Below are the code and all the weights of a small trained network. Each question names an input and a target symbol and asks about switching units off, where a switched-off unit gives its printed mean instead of its output.

import numpy as np


def w(rows, s, z=0):
    codes = np.array(rows[::2]) - 128.0
    scale = np.full(codes.shape[1], s)
    scale[-1] = z or s
    return codes * scale


def norm(h):
    return h / np.sqrt((h * h).mean(-1, keepdims=True) + 1e-5)


def f(y):
    return np.maximum(y, 0)


def softmax(a):
    e = np.exp(a - a.max(-1, keepdims=True))
    return e / e.sum(-1, keepdims=True)


def log_softmax(a):
    a = a - a.max(-1, keepdims=True)
    return a - np.log(np.exp(a).sum(-1, keepdims=True))


def net(x, mask):
    ids = ['ΓΔΘΛΠαβεζημξστψω'.index(c) for c in x.split()]
    T = len(ids)
    res = E[ids] + P[:T]
    r = norm(res)
    for j in range(3):
        rows = slice(2 * j, 2 * j + 2)
        q, k, v = (r @ M[0][rows].T for M in (Q, K, V))
        z = softmax(np.where(np.tri(T) > 0, q @ k.T / 2**0.5, -1e9)) @ v
        o = O[0][rows]
        res = res + np.where(mask[j], z, o[:, -1]) @ o[:, :-1]
    y = f(norm(res) @ A[0][:, :-1].T + A[0][:, -1])
    res = res + np.where(mask[3:11], y, B[0][:, -1]) @ B[0][:, :-1]
    return log_softmax(norm(res)[-1] @ U[:, :-1].T + U[:, -1])


Q, K, V, O, A, B = {}, {}, {}, {}, {}, {}
E = w([
[196,114,165,174],'Γ',
[213,114,182,182],'Δ',
[143,90,196,7],'Θ',
[154,95,133,183],'Λ',
[72,157,75,124],'Π',
[67,165,114,168],'α',
[194,63,136,224],'β',
[107,104,194,197],'ε',
[158,103,162,173],'ζ',
[82,92,130,178],'η',
[196,127,58,140],'μ',
[78,93,135,186],'ξ',
[147,106,158,172],'σ',
[190,101,157,190],'τ',
[65,143,228,196],'ψ',
[153,99,132,180],'ω',
],0.013)
P = w([
[73,2,125,141],'0',
[115,59,85,151],'1',
[119,99,85,149],'2',
[124,125,91,146],'3',
[138,145,104,143],'4',
[144,161,118,144],'5',
[148,172,129,141],'6',
[148,183,136,140],'7',
],0.007)
Q[0] = w([
[120,188,135,135],'h0',
[251,143,36,186],'h0',
[50,210,53,115],'h1',
[37,161,126,232],'h1',
[93,119,87,8],'h2',
[108,181,106,238],'h2',
],0.012)
K[0] = w([
[114,156,77,182],'h0',
[212,205,80,205],'h0',
[84,161,57,146],'h1',
[95,153,168,199],'h1',
[45,126,137,175],'h2',
[138,103,150,6],'h2',
],0.015)
V[0] = w([
[126,149,137,230],'h0',
[81,233,92,197],'h0',
[56,159,172,137],'h1',
[109,106,184,212],'h1',
[118,120,137,251],'h2',
[119,93,163,75],'h2',
],0.015)
O[0] = w([
[43,22,158,84,250],'h0',
[89,99,218,2,126],'h0',
[222,119,53,202,66],'h1',
[76,69,94,203,254],'h1',
[161,85,18,203,247],'h2',
[187,229,178,88,68],'h2',
],0.008,0.0064)
A[0] = w([
[119,89,142,186,101],'n0',
[129,92,70,134,138],'n1',
[61,176,123,235,139],'n2',
[197,225,193,97,255],'n3',
[164,120,41,227,156],'n4',
[152,103,44,177,203],'n5',
[249,188,125,176,63],'n6',
[81,133,229,119,49],'n7',
],0.015,0.0024)
B[0] = w([
[159,110,108,126,195],'n0',
[112,151,147,192,224],'n1',
[185,104,106,144,190],'n2',
[59,154,172,251,150],'n3',
[122,93,251,113,249],'n4',
[180,127,59,90,250],'n5',
[33,200,85,153,138],'n6',
[185,161,138,83,149],'n7',
],0.028,0.013)
U = w([
[221,70,163,133,191],'Γ',
[122,97,26,159,252],'Δ',
[7,72,113,114,173],'Θ',
[86,104,140,12,157],'Λ',
[128,142,126,114,69],'Π',
[130,137,122,109,59],'α',
[132,134,122,112,32],'β',
[140,144,117,117,28],'ε',
[123,131,130,122,12],'ζ',
[140,139,117,115,25],'η',
[94,159,167,137,132],'μ',
[135,151,122,125,53],'ξ',
[124,150,146,111,77],'σ',
[120,145,145,123,79],'τ',
[139,148,120,123,60],'ψ',
[127,164,165,106,144],'ω',
],0.014,0.0044)

Each question gives the input, a string of symbols that net reads in full, and the target symbol t.
The units are the heads (2 rows each of Q, K, V and O) and the neurons (one row each of A and B). Each row of codes is followed by its name. A weight is (code - 128) times the scale printed after its matrix; where a second scale follows, it is the last column's (O, A, B and U).
mask holds one flag per unit, heads first, then neurons. A switched-off unit (its flag False) gives its mean, the last column of its rows in O or B, instead of its output. The means were averaged over made-up inputs and are rounded, as every weight is.
A unit's drop is (log p(t) with every unit on - log p(t) with that unit switched off) / (log p(t) with every unit on - log p(t) with every unit switched off).
The circuit of an input: a set's keep is (log p(t) with only the set's units on - log p(t) with every unit switched off) / (log p(t) with every unit on - log p(t) with every unit switched off). Starting from all 11 units, units are removed one at a time, each time the one whose removal leaves the highest keep (on an exact tie, the one counted first), for as long as the keep stays at least 0.8.
units of the circuit, in order: the units of the circuit, biggest drop first
most important unit: the unit with the biggest drop
heads that matter: for each layer, one digit per head in row order, 1 if its drop is at least 0.15 and else 0, layers parted by /
drop when u is switched off: that unit's drop, to one decimal
input Λ μ μ μ μ, target Λ: most important unit	h1
input Π μ Π, target Δ: heads that matter	101
input μ Γ α μ τ ζ μ, target Θ: heads that matter	111
input Λ Γ Π Λ σ Π, target Δ: units of the circuit, in order	[n4; h0]
input ξ Λ Π ξ μ μ, target Δ: units of the circuit, in order	[n4; h1; h0]
input ζ ω Π ψ μ μ, target Δ: heads that matter	111
input α Γ α Π Π ω ω, target Δ: units of the circuit, in order	[h0; n4]
input Γ μ Λ Π α Π Λ, target Δ: heads that matter	100
input τ Π Π μ Π, target Θ: heads that matter	100
input Π Π ψ ω Π Δ Γ Π, target Λ: heads that matter	100
input σ μ Π Λ ω ω, target Δ: heads that matter	100
input Π Π μ ω ω τ μ Π, target Θ: heads that matter	111
input β Π μ Π α α, target Δ: drop when n3 is switched off	0.1
input ω μ ω Λ μ Λ μ μ, target Λ: drop when h1 is switched off	0.7
input μ μ μ, target Θ: drop when h1 is switched off	1.1
